Below are the code and all the weights of a small trained network. Each question names an input and a class and asks about switching units off, where a switched-off unit gives its printed mean instead of its output.

import numpy as np


def w(rows, s, z=0):
    codes = np.array(rows[::2]) - 128.0
    scale = np.full(codes.shape[1], s)
    scale[-1] = z or s
    return codes * scale


def f(y):
    return y / 2 * (1 + np.tanh(0.7978845608 * (y + 0.044715 * y**3)))


def log_softmax(a):
    a = a - a.max(-1, keepdims=True)
    return a - np.log(np.exp(a).sum(-1, keepdims=True))


def net(x, mask):
    res = np.array(x, float).reshape(1, 7) / 4 @ E
    y = f(res @ A[0][:, :-1].T + A[0][:, -1])
    res = res + np.where(mask, y, B[0][:, -1]) @ B[0][:, :-1]
    return log_softmax(res[-1] @ U[:, :-1].T + U[:, -1])


A, B = {}, {}
E = w([
[143,161,184,139,143,222],'x0',
[119,141,42,206,112,141],'x1',
[161,13,172,143,166,120],'x2',
[76,191,191,176,127,106],'x3',
[14,126,121,81,95,138],'x4',
[135,130,140,100,215,148],'x5',
[82,2,155,162,147,124],'x6',
],0.0099)
A[0] = w([
[240,133,124,184,135,124,217],'neuron 0',
[150,166,115,113,119,204,168],'neuron 1',
[72,65,144,88,151,212,203],'neuron 2',
[173,70,54,180,183,108,232],'neuron 3',
[122,58,83,53,152,107,180],'neuron 4',
[119,167,40,137,63,81,160],'neuron 5',
[50,158,65,95,161,1,180],'neuron 6',
[148,80,131,128,104,85,175],'neuron 7',
[66,133,151,132,89,228,178],'neuron 8',
[201,180,151,63,146,182,185],'neuron 9',
[118,50,112,110,190,79,252],'neuron 10',
[113,84,145,91,165,93,166],'neuron 11',
[76,73,126,96,155,137,183],'neuron 12',
[17,142,195,174,82,218,183],'neuron 13',
[148,114,48,167,134,174,182],'neuron 14',
[185,217,138,121,94,90,222],'neuron 15',
[35,170,34,99,116,136,186],'neuron 16',
[175,145,138,241,144,133,193],'neuron 17',
[190,73,126,208,189,98,193],'neuron 18',
[123,196,62,126,52,87,184],'neuron 19',
[214,124,105,220,153,118,147],'neuron 20',
[160,226,161,126,173,107,162],'neuron 21',
[52,91,198,89,114,15,207],'neuron 22',
[102,202,156,98,81,203,220],'neuron 23',
[206,213,124,113,108,126,153],'neuron 24',
],0.0093,0.0038)
B[0] = w([
[208,120,180,172,52,254,227],'neuron 0',
[189,143,113,125,87,118,177],'neuron 1',
[96,66,42,157,238,138,221],'neuron 2',
[116,44,137,160,94,179,237],'neuron 3',
[69,73,88,80,166,176,213],'neuron 4',
[37,85,46,146,24,50,225],'neuron 5',
[60,156,139,129,114,101,232],'neuron 6',
[89,115,161,113,125,155,185],'neuron 7',
[224,144,25,166,212,66,194],'neuron 8',
[174,166,119,94,144,166,208],'neuron 9',
[20,47,192,94,144,178,245],'neuron 10',
[65,113,187,53,207,144,191],'neuron 11',
[74,69,136,41,239,108,201],'neuron 12',
[230,137,104,216,239,40,235],'neuron 13',
[102,124,119,166,90,135,186],'neuron 14',
[170,236,133,52,57,153,223],'neuron 15',
[93,98,39,159,89,52,231],'neuron 16',
[184,130,133,192,59,123,210],'neuron 17',
[126,73,199,191,119,221,244],'neuron 18',
[75,155,56,126,4,12,235],'neuron 19',
[188,83,169,217,61,152,215],'neuron 20',
[198,173,164,96,123,123,204],'neuron 21',
[126,123,217,82,140,72,255],'neuron 22',
[223,185,18,138,151,96,225],'neuron 23',
[198,203,110,2,66,183,212],'neuron 24',
],0.0061,0.0096)
U = w([
[135,89,175,210,100,216,124],'0',
[61,157,64,138,60,34,119],'1',
[83,150,255,121,154,54,245],'2',
[164,239,100,37,102,180,154],'3',
[41,62,119,43,237,186,141],'4',
[150,139,78,169,237,61,14],'5',
],0.0091,0.0011)

Each question gives the input, the list of numbers given to net, and the class t.
The units are the neurons (one row each of A and B). Each row of codes is followed by its name. A weight is (code - 128) times the scale printed after its matrix; where a second scale follows, it is the last column's (A, B and U).
mask holds one flag per neuron, in row order. A switched-off neuron (its flag False) gives its mean, the last column of its row in B, instead of its output. The means were averaged over made-up inputs and are rounded, as every weight is.
A unit's drop is (log p(t) with every unit on - log p(t) with that unit switched off) / (log p(t) with every unit on - log p(t) with every unit switched off).
The circuit of an input: a set's keep is (log p(t) with only the set's units on - log p(t) with every unit switched off) / (log p(t) with every unit on - log p(t) with every unit switched off). Starting from the 12 units with the biggest drops (on a tie, the unit counted first), units are removed one at a time, each time the one whose removal leaves the highest keep (on an exact tie, the one counted first), for as long as the keep stays at least 0.8.
units of the circuit, in order: the units of the circuit, biggest drop first
k most important neurons: the k neurons with the biggest drops, biggest first
drop of u: that unit's drop, to one decimal
input [0,7,1,7,-6,-6,-6], class 3: 3 most important neurons => neuron 24; neuron 15; neuron 0
input [3,5,1,-8,4,-4,-8], class 1: 2 most important neurons => neuron 5; neuron 19
input [4,5,7,2,7,7,-3], class 5: units of the circuit, in order => neuron 13; neuron 8
input [-8,-4,-2,5,-7,-1,0], class 2: units of the circuit, in order => neuron 23; neuron 16
input [1,4,3,6,-6,-5,-6], class 3: units of the circuit, in order => neuron 24
input [1,-4,-6,3,4,4,7], class 5: units of the circuit, in order => neuron 13; neuron 8
input [-5,6,3,-6,-6,-7,-7], class 0: 2 most important neurons => neuron 0; neuron 20
input [2,-3,-2,1,-2,-5,6], class 2: 2 most important neurons => neuron 23; neuron 4
input [-8,7,5,5,-5,-5,-3], class 0: 3 most important neurons => neuron 0; neuron 18; neuron 20
input [1,5,6,2,-7,4,-7], class 0: drop of neuron 16 => 0.0
input [1,5,-8,-5,7,6,-6], class 1: drop of neuron 16 => 0.1
input [-3,-7,8,5,-2,5,-4], class 4: drop of neuron 11 => 0.4
input [-2,8,1,8,8,6,3], class 5: drop of neuron 13 => 0.3
